Here is a tiny trained network, its code and every weight. The questions are about switching its units off for an input and a target symbol, where a switched-off unit gives its printed mean instead of its output.

import numpy as np


def w(rows, s, z=0):
    codes = np.array(rows[::2]) - 128.0
    scale = np.full(codes.shape[1], s)
    scale[-1] = z or s
    return codes * scale


def norm(h):
    return h / np.sqrt((h * h).mean(-1, keepdims=True) + 1e-5)


def f(y):
    return np.maximum(y, 0)


def softmax(a):
    e = np.exp(a - a.max(-1, keepdims=True))
    return e / e.sum(-1, keepdims=True)


def log_softmax(a):
    a = a - a.max(-1, keepdims=True)
    return a - np.log(np.exp(a).sum(-1, keepdims=True))


def net(x, mask):
    ids = ['ΔΛΠαγεημξσω'.index(c) for c in x.split()]
    T = len(ids)
    res = E[ids] + P[:T]
    u = 0
    for l in range(2):
        r = norm(res)
        for j in range(2):
            rows = slice(2 * j, 2 * j + 2)
            q, k, v = (r @ M[l][rows].T for M in (Q, K, V))
            z = softmax(np.where(np.tri(T) > 0, q @ k.T / 2**0.5, -1e9)) @ v
            o = O[l][rows]
            res = res + np.where(mask[u + j], z, o[:, -1]) @ o[:, :-1]
        u += 2
        y = f(norm(res) @ A[l][:, :-1].T + A[l][:, -1])
        res = res + np.where(mask[u : u + 12], y, B[l][:, -1]) @ B[l][:, :-1]
        u += 12
    return log_softmax(norm(res)[-1] @ U[:, :-1].T + U[:, -1])


Q, K, V, O, A, B = {}, {}, {}, {}, {}, {}
E = w([
[155,102,91],'Δ',
[142,57,79],'Λ',
[123,177,174],'Π',
[252,135,238],'α',
[89,150,112],'γ',
[154,102,72],'ε',
[169,112,139],'η',
[77,182,84],'μ',
[73,202,137],'ξ',
[152,100,72],'σ',
[127,66,135],'ω',
],0.018)
P = w([
[118,119,125],'0',
[104,173,134],'1',
[95,81,7],'2',
[106,170,137],'3',
[143,78,100],'4',
[110,169,138],'5',
[68,100,74],'6',
[118,170,135],'7',
[141,78,99],'8',
[122,165,141],'9',
[70,85,83],'10',
[120,164,143],'11',
],0.019)
Q[0] = w([
[18,131,148],'L0H0',
[243,132,55],'L0H0',
[251,112,180],'L0H1',
[151,209,22],'L0H1',
],0.022)
K[0] = w([
[94,79,48],'L0H0',
[172,220,112],'L0H0',
[181,33,63],'L0H1',
[216,253,38],'L0H1',
],0.017)
V[0] = w([
[192,254,146],'L0H0',
[113,124,100],'L0H0',
[146,23,122],'L0H1',
[177,186,111],'L0H1',
],0.0059)
O[0] = w([
[50,76,255,123],'L0H0',
[124,140,118,148],'L0H0',
[194,113,170,5],'L0H1',
[74,114,141,164],'L0H1',
],0.009,0.0021)
A[0] = w([
[145,107,110,232],'L0N0',
[98,250,191,88],'L0N1',
[159,85,122,41],'L0N2',
[186,71,159,28],'L0N3',
[181,199,175,39],'L0N4',
[107,81,154,50],'L0N5',
[127,84,174,160],'L0N6',
[98,147,75,122],'L0N7',
[71,151,155,245],'L0N8',
[152,124,191,4],'L0N9',
[124,104,140,157],'L0N10',
[91,117,75,249],'L0N11',
],0.02,0.0027)
B[0] = w([
[75,128,121,165],'L0N0',
[69,255,105,254],'L0N1',
[102,135,91,153],'L0N2',
[70,174,77,188],'L0N3',
[208,71,151,194],'L0N4',
[93,102,118,163],'L0N5',
[143,65,165,189],'L0N6',
[97,97,97,229],'L0N7',
[136,46,147,215],'L0N8',
[56,168,144,175],'L0N9',
[103,97,137,154],'L0N10',
[58,100,140,247],'L0N11',
],0.033,0.0091)
Q[1] = w([
[105,175,127],'L1H0',
[180,182,149],'L1H0',
[168,146,166],'L1H1',
[224,253,129],'L1H1',
],0.028)
K[1] = w([
[85,135,72],'L1H0',
[57,136,126],'L1H0',
[143,100,131],'L1H1',
[254,136,186],'L1H1',
],0.03)
V[1] = w([
[136,2,203],'L1H0',
[58,64,93],'L1H0',
[53,156,156],'L1H1',
[222,72,146],'L1H1',
],0.016)
O[1] = w([
[254,136,50,104],'L1H0',
[158,103,189,204],'L1H0',
[167,75,157,212],'L1H1',
[40,188,112,4],'L1H1',
],0.014,0.018)
A[1] = w([
[132,32,147,137],'L1N0',
[132,109,60,86],'L1N1',
[70,240,168,128],'L1N2',
[143,123,32,185],'L1N3',
[99,136,191,111],'L1N4',
[170,119,226,96],'L1N5',
[82,146,151,154],'L1N6',
[114,17,126,104],'L1N7',
[164,80,220,187],'L1N8',
[162,185,254,134],'L1N9',
[97,118,28,112],'L1N10',
[166,70,107,2],'L1N11',
],0.02,0.0056)
B[1] = w([
[158,173,111,238],'L1N0',
[106,173,96,137],'L1N1',
[175,178,85,190],'L1N2',
[119,173,56,139],'L1N3',
[131,103,64,173],'L1N4',
[92,181,84,167],'L1N5',
[134,76,114,178],'L1N6',
[192,121,133,253],'L1N7',
[57,112,76,207],'L1N8',
[180,103,253,184],'L1N9',
[55,161,125,159],'L1N10',
[136,96,185,146],'L1N11',
],0.044,0.016)
U = w([
[157,85,119,100],'Δ',
[195,94,131,87],'Λ',
[63,140,95,119],'Π',
[143,238,82,135],'α',
[211,169,87,55],'γ',
[104,133,202,254],'ε',
[4,23,168,83],'η',
[237,212,158,170],'μ',
[193,48,158,113],'ξ',
[27,171,111,179],'σ',
[195,73,142,100],'ω',
],0.015,0.0096)

Each question gives the input, a string of symbols that net reads in full, and the target symbol t.
The units are the heads (2 rows each of Q, K, V and O) and the neurons (one row each of A and B). Each row of codes is followed by its name. A weight is (code - 128) times the scale printed after its matrix; where a second scale follows, it is the last column's (O, A, B and U).
mask holds one flag per unit, layer by layer, with each layer's heads first. A switched-off unit (its flag False) gives its mean, the last column of its rows in O or B, instead of its output. The means were averaged over made-up inputs and are rounded, as every weight is.
A unit's drop is (log p(t) with every unit on - log p(t) with that unit switched off) / (log p(t) with every unit on - log p(t) with every unit switched off).
The circuit of an input: a set's keep is (log p(t) with only the set's units on - log p(t) with every unit switched off) / (log p(t) with every unit on - log p(t) with every unit switched off). Starting from the 12 units with the biggest drops (on a tie, the unit counted first), units are removed one at a time, each time the one whose removal leaves the highest keep (on an exact tie, the one counted first), for as long as the keep stays at least 0.8.
circuit, biggest first: the units of the circuit, biggest drop first
unit that matters most: the unit with the biggest drop
k most important neurons: the k neurons with the biggest drops, biggest first
k most important neurons of layer l: the k neurons of layer l with the biggest drops, biggest first
heads that matter: for each layer, one digit per head in row order, 1 if its drop is at least 0.15 and else 0, layers parted by /
input Λ ξ ω Λ ε, target α: 4 most important neurons => (L0N3, L0N1, L0N2, L1N9)
input ε Δ μ α γ η ω σ μ μ, target σ: unit that matters most => L0N1
input Λ α ε ε Π σ ε Π ω, target η: circuit, biggest first => (L0N4, L0N11, L0N1, L1H0)
input Π Π ξ α Π α Λ, target σ: circuit, biggest first => (L0N4, L1N10)
input γ α γ α Λ, target σ: 2 most important neurons => (L0N3, L0N4)
input Λ Δ σ Π σ η σ Λ ξ, target α: circuit, biggest first => (L0H0, L0N8)
input ε Λ σ α, target ε: circuit, biggest first => (L1N9, L1N7, L0N1)
input γ Λ μ α ε ω Π Π Π, target η: 2 most important neurons of layer 0 => (L0N9, L0N1)
input Λ α Π η ε Λ Π Π Π Π Π η, target η: 4 most important neurons => (L0N9, L0N1, L1N8, L1N9)
input ω ε γ ξ Π Λ Λ Π γ, target η: 2 most important neurons => (L0N11, L0N9)
input Π ω γ Π Λ Π ω α ε α Π, target σ: 2 most important neurons => (L0N4, L1N9)
input ξ ω Λ α ε, target σ: heads that matter => 01 / 10
input Π Δ Δ ω Π μ μ Π σ, target η: 3 most important neurons of layer 0 => (L0N1, L0N3, L0N4)
input Λ α Π ω α Λ Π, target α: unit that matters most => L0H0
input Π ε α Π Π Λ ξ α ξ Π ω, target η: 4 most important neurons of layer 0 => (L0N11, L0N4, L0N1, L0N9)
input ε Π Λ α μ α σ, target σ: 4 most important neurons => (L0N11, L1N9, L0N4, L0N7)
input ξ Π α ξ Π Π γ, target η: 4 most important neurons of layer 0 => (L0N1, L0N11, L0N9, L0N3)
input Λ α ε, target σ: 3 most important neurons => (L0N4, L0N11, L1N9)
input Λ μ ω ω Π α Π Λ ξ, target α: 2 most important neurons of layer 0 => (L0N1, L0N6)
input α ξ Π μ ε γ Π Π ξ, target η: circuit, biggest first => (L1N2)
input α Π Π Π α Λ Λ, target α: 3 most important neurons => (L0N8, L0N6, L1N10)
input ω Π Λ, target η: 3 most important neurons of layer 0 => (L0N11, L0N4, L0N6)
